Here is a tiny trained network, its code and every weight. The questions are about switching its units off for an input and a class, where a switched-off unit gives its printed mean instead of its output.

import numpy as np


def w(rows, s, z=0):
    codes = np.array(rows[::2]) - 128.0
    scale = np.full(codes.shape[1], s)
    scale[-1] = z or s
    return codes * scale


def f(y):
    return np.maximum(y, 0)


def log_softmax(a):
    a = a - a.max(-1, keepdims=True)
    return a - np.log(np.exp(a).sum(-1, keepdims=True))


def net(x, mask):
    res = np.array(x, float).reshape(1, 5) / 4 @ E
    y = f(res @ A[0][:, :-1].T + A[0][:, -1])
    res = res + np.where(mask, y, B[0][:, -1]) @ B[0][:, :-1]
    return log_softmax(res[-1] @ U[:, :-1].T + U[:, -1])


A, B = {}, {}
E = w([
[130,129,125,133,130,128,122],'x0',
[24,82,82,18,232,186,79],'x1',
[190,81,68,38,59,34,14],'x2',
[227,190,47,52,115,215,194],'x3',
[215,2,223,113,124,202,123],'x4',
],0.0058)
A[0] = w([
[195,20,221,103,114,190,95,61],'N1',
[57,213,70,146,115,66,131,49],'N2',
[60,232,45,124,113,67,117,35],'N3',
[87,150,175,188,208,200,210,18],'N4',
[172,99,82,55,77,49,36,62],'N5',
[51,82,180,184,136,58,77,187],'N6',
[62,113,103,68,190,155,101,5],'N7',
[179,93,70,48,79,76,54,81],'N8',
[185,29,222,111,109,201,114,83],'N9',
[203,181,189,254,4,57,188,84],'N10',
[173,94,77,54,86,45,38,54],'N11',
[97,155,155,163,197,200,211,30],'N12',
[222,173,161,236,19,67,181,62],'N13',
[75,230,62,139,135,63,115,63],'N14',
[241,212,8,29,106,241,211,142],'N15',
[59,99,98,77,225,161,99,2],'N16',
],0.0057,0.0041)
B[0] = w([
[160,74,78,141,150,96,194,197],'N1',
[177,11,93,134,166,110,186,175],'N2',
[161,20,105,143,149,111,194,182],'N3',
[75,159,137,173,53,175,164,177],'N4',
[82,141,152,177,76,171,171,194],'N5',
[142,161,172,139,165,77,70,215],'N6',
[94,64,102,72,128,199,108,156],'N7',
[73,165,159,184,69,169,164,193],'N8',
[183,77,68,141,160,94,196,199],'N9',
[91,92,99,59,150,197,76,225],'N10',
[78,149,154,178,68,178,173,192],'N11',
[79,145,147,177,62,162,162,171],'N12',
[86,62,98,45,148,202,76,210],'N13',
[173,29,101,140,156,110,187,182],'N14',
[99,75,254,185,179,50,37,255],'N15',
[98,80,107,70,127,187,94,165],'N16',
],0.0079,0.0072)
U = w([
[82,156,136,175,25,168,174,86],'0',
[104,111,93,8,141,187,73,84],'1',
[196,92,74,136,158,88,207,94],'2',
[140,153,129,127,127,111,111,247],'3',
[124,131,196,162,161,59,52,86],'4',
[164,230,94,88,132,103,128,163],'5',
],0.012)

Each question gives the input, the list of numbers given to net, and the class t.
The units are the neurons (one row each of A and B). Each row of codes is followed by its name. A weight is (code - 128) times the scale printed after its matrix; where a second scale follows, it is the last column's (A, B and U).
mask holds one flag per neuron, in row order. A switched-off neuron (its flag False) gives its mean, the last column of its row in B, instead of its output. The means were averaged over made-up inputs and are rounded, as every weight is.
A unit's drop is (log p(t) with every unit on - log p(t) with that unit switched off) / (log p(t) with every unit on - log p(t) with every unit switched off).
The circuit of an input: a set's keep is (log p(t) with only the set's units on - log p(t) with every unit switched off) / (log p(t) with every unit on - log p(t) with every unit switched off). Starting from the 12 units with the biggest drops (on a tie, the unit counted first), units are removed one at a time, each time the one whose removal leaves the highest keep (on an exact tie, the one counted first), for as long as the keep stays at least 0.8.
circuit, biggest first: the units of the circuit, biggest drop first
unit that matters most: the unit with the biggest drop
top k neurons: the k neurons with the biggest drops, biggest first
drop when u is switched off: that unit's drop, to one decimal
input [-5,4,-6,-2,-1], class 0: unit that matters most => N4
input [3,2,6,5,4], class 0: circuit, biggest first => [N8 N11]
input [0,-8,-3,-8,-7], class 1: top 3 neurons => [N10 N13 N15]
input [2,4,-5,1,1], class 0: circuit, biggest first => [N4 N12]
input [4,-4,0,-4,3], class 1: circuit, biggest first => [N15 N10 N13]
input [6,-6,6,-4,-5], class 0: top 4 neurons => [N11 N5 N8 N15]
input [-1,5,6,4,-8], class 2: circuit, biggest first => [N3 N14]
input [2,3,-6,-5,3], class 0: top 2 neurons => [N15 N4]
input [-4,-4,3,0,3], class 1: circuit, biggest first => [N13 N10]
input [2,5,-8,-4,0], class 0: top 3 neurons => [N4 N12 N15]
input [3,-8,6,-4,-8], class 1: top 2 neurons => [N10 N13]
input [-5,-7,4,2,6], class 1: top 2 neurons => [N13 N10]
input [8,1,0,4,8], class 2: top 2 neurons => [N9 N1]
input [-6,3,7,-7,4], class 0: circuit, biggest first => [N11 N5]
input [-5,-4,2,7,6], class 4: circuit, biggest first => [N15]
input [-6,-4,0,-4,7], class 2: top 3 neurons => [N9 N1 N15]
input [-7,4,5,7,-2], class 3: top 2 neurons => [N15 N6]
input [3,7,-2,-7,-4], class 1: top 3 neurons => [N15 N16 N7]
input [6,7,-8,-2,8], class 0: top 2 neurons => [N4 N12]
input [5,-8,5,7,3], class 1: unit that matters most => N13
input [-8,-1,-7,3,-8], class 2: top 3 neurons => [N2 N14 N3]
input [7,3,4,5,7], class 2: drop when N9 is switched off => 0.5
input [5,-8,1,-3,4], class 1: drop when N16 is switched off => 0.0
input [3,-3,-7,8,-7], class 4: drop when N15 is switched off => 1.4
input [4,-3,5,-4,8], class 2: drop when N1 is switched off => 0.5
